Below is a small trained network, with its code and all its weights. Each question gives an input and a class and asks what happens when units are switched off, that is, made to give their printed mean instead of their output.

import numpy as np


def w(rows, s, z=0):
    codes = np.array(rows[::2]) - 128.0
    scale = np.full(codes.shape[1], s)
    scale[-1] = z or s
    return codes * scale


def norm(h):
    return h / np.sqrt((h * h).mean(-1, keepdims=True) + 1e-5)


def f(y):
    return np.maximum(y, 0)


def log_softmax(a):
    a = a - a.max(-1, keepdims=True)
    return a - np.log(np.exp(a).sum(-1, keepdims=True))


def net(x, mask):
    res = np.array(x, float).reshape(1, 7) / 4 @ E
    u = 0
    for l in range(4):
        y = f(norm(res) @ A[l][:, :-1].T + A[l][:, -1])
        res = res + np.where(mask[u : u + 7], y, B[l][:, -1]) @ B[l][:, :-1]
        u += 7
    return log_softmax(norm(res)[-1] @ U[:, :-1].T + U[:, -1])


A, B = {}, {}
E = w([
[71,160,147],'x0',
[81,109,99],'x1',
[2,27,172],'x2',
[35,198,34],'x3',
[140,55,116],'x4',
[68,200,182],'x5',
[154,140,194],'x6',
],0.007)
A[0] = w([
[209,157,28,153],'0.n0',
[178,100,213,1],'0.n1',
[131,128,128,60],'0.n2',
[190,57,139,84],'0.n3',
[129,127,130,54],'0.n4',
[129,128,129,34],'0.n5',
[112,251,162,36],'0.n6',
],0.026,0.0018)
B[0] = w([
[11,120,144,247],'0.n0',
[159,117,218,244],'0.n1',
[121,136,124,128],'0.n2',
[99,170,211,230],'0.n3',
[129,123,143,128],'0.n4',
[141,124,126,128],'0.n5',
[157,253,66,255],'0.n6',
],0.044,0.0099)
A[1] = w([
[141,118,125,5],'1.n0',
[253,87,84,134],'1.n1',
[130,106,130,31],'1.n2',
[153,167,76,54],'1.n3',
[77,87,105,100],'1.n4',
[215,68,135,63],'1.n5',
[61,149,53,183],'1.n6',
],0.016,0.0023)
B[1] = w([
[129,143,145,128],'1.n0',
[55,183,136,129],'1.n1',
[128,122,151,128],'1.n2',
[89,186,153,179],'1.n3',
[124,51,125,181],'1.n4',
[137,142,173,132],'1.n5',
[142,83,250,253],'1.n6',
],0.024,0.0074)
A[2] = w([
[22,180,129,214],'2.n0',
[17,153,88,212],'2.n1',
[133,104,99,76],'2.n2',
[137,171,79,121],'2.n3',
[126,136,109,78],'2.n4',
[250,177,52,182],'2.n5',
[126,131,122,3],'2.n6',
],0.019,0.0021)
B[2] = w([
[29,13,193,248],'2.n0',
[49,87,168,208],'2.n1',
[120,167,107,128],'2.n2',
[118,148,56,163],'2.n3',
[122,141,134,133],'2.n4',
[3,109,22,172],'2.n5',
[130,125,106,128],'2.n6',
],0.02,0.012)
A[3] = w([
[175,85,114,5],'3.n0',
[137,128,122,33],'3.n1',
[132,138,107,76],'3.n2',
[137,131,121,10],'3.n3',
[215,138,135,121],'3.n4',
[88,120,142,240],'3.n5',
[1,61,169,230],'3.n6',
],0.021,0.0023)
B[3] = w([
[126,107,71,129],'3.n0',
[120,109,117,128],'3.n1',
[106,151,123,131],'3.n2',
[189,147,128,128],'3.n3',
[160,55,168,134],'3.n4',
[186,121,74,176],'3.n5',
[252,112,7,254],'3.n6',
],0.023,0.022)
U = w([
[179,143,249,133],'0',
[216,92,75,106],'1',
[38,56,154,35],'2',
[98,94,101,255],'3',
[103,224,85,109],'4',
],0.019,0.003)

Each question gives the input, the list of numbers given to net, and the class t.
The units are the neurons (one row each of A and B). Each row of codes is followed by its name. A weight is (code - 128) times the scale printed after its matrix; where a second scale follows, it is the last column's (A, B and U).
mask holds one flag per neuron, layer by layer. A switched-off neuron (its flag False) gives its mean, the last column of its row in B, instead of its output. The means were averaged over made-up inputs and are rounded, as every weight is.
A unit's drop is (log p(t) with every unit on - log p(t) with that unit switched off) / (log p(t) with every unit on - log p(t) with every unit switched off).
The circuit of an input: a set's keep is (log p(t) with only the set's units on - log p(t) with every unit switched off) / (log p(t) with every unit on - log p(t) with every unit switched off). Starting from the 12 units with the biggest drops (on a tie, the unit counted first), units are removed one at a time, each time the one whose removal leaves the highest keep (on an exact tie, the one counted first), for as long as the keep stays at least 0.8.
circuit, biggest first: the units of the circuit, biggest drop first
k most important neurons: the k neurons with the biggest drops, biggest first
top k neurons in layer l: the k neurons of layer l with the biggest drops, biggest first
drop of u: that unit's drop, to one decimal
input [-8,-8,-1,3,8,8,-7], class 3: circuit, biggest first : 0.n0
input [-6,-2,-4,8,2,6,-8], class 3: circuit, biggest first : 0.n0, 3.n6
input [4,-6,-3,8,1,0,-5], class 3: circuit, biggest first : 0.n0, 0.n3
input [-8,8,3,-7,7,-1,-8], class 0: 2 most important neurons : 0.n3, 0.n0
input [3,4,-6,3,5,0,8], class 2: 2 most important neurons : 0.n0, 2.n0
input [7,-1,0,5,-1,-3,-5], class 3: circuit, biggest first : 0.n1, 2.n0
input [4,1,-2,3,1,-3,-7], class 3: circuit, biggest first : 3.n6, 0.n0
input [5,8,-2,4,-5,-6,1], class 2: top 2 neurons in layer 2 : 2.n0, 2.n1
input [-4,-2,7,2,-4,8,7], class 4: 2 most important neurons : 0.n6, 0.n0
input [-8,1,5,-1,-5,-4,-3], class 1: 3 most important neurons : 0.n1, 3.n6, 0.n0
input [3,0,4,-6,8,7,-4], class 0: 2 most important neurons : 0.n1, 0.n0
input [2,-5,-3,5,-4,-6,5], class 3: 2 most important neurons : 0.n0, 2.n0
input [-1,2,-2,-6,-8,-3,-7], class 2: drop of 0.n0 : 0.5
input [0,-3,-8,8,5,-6,5], class 2: drop of 1.n1 : 0.0
input [-3,-1,3,-2,-5,8,8], class 4: drop of 0.n6 : 1.9
input [8,6,5,3,-3,5,-7], class 1: drop of 0.n0 : 0.2
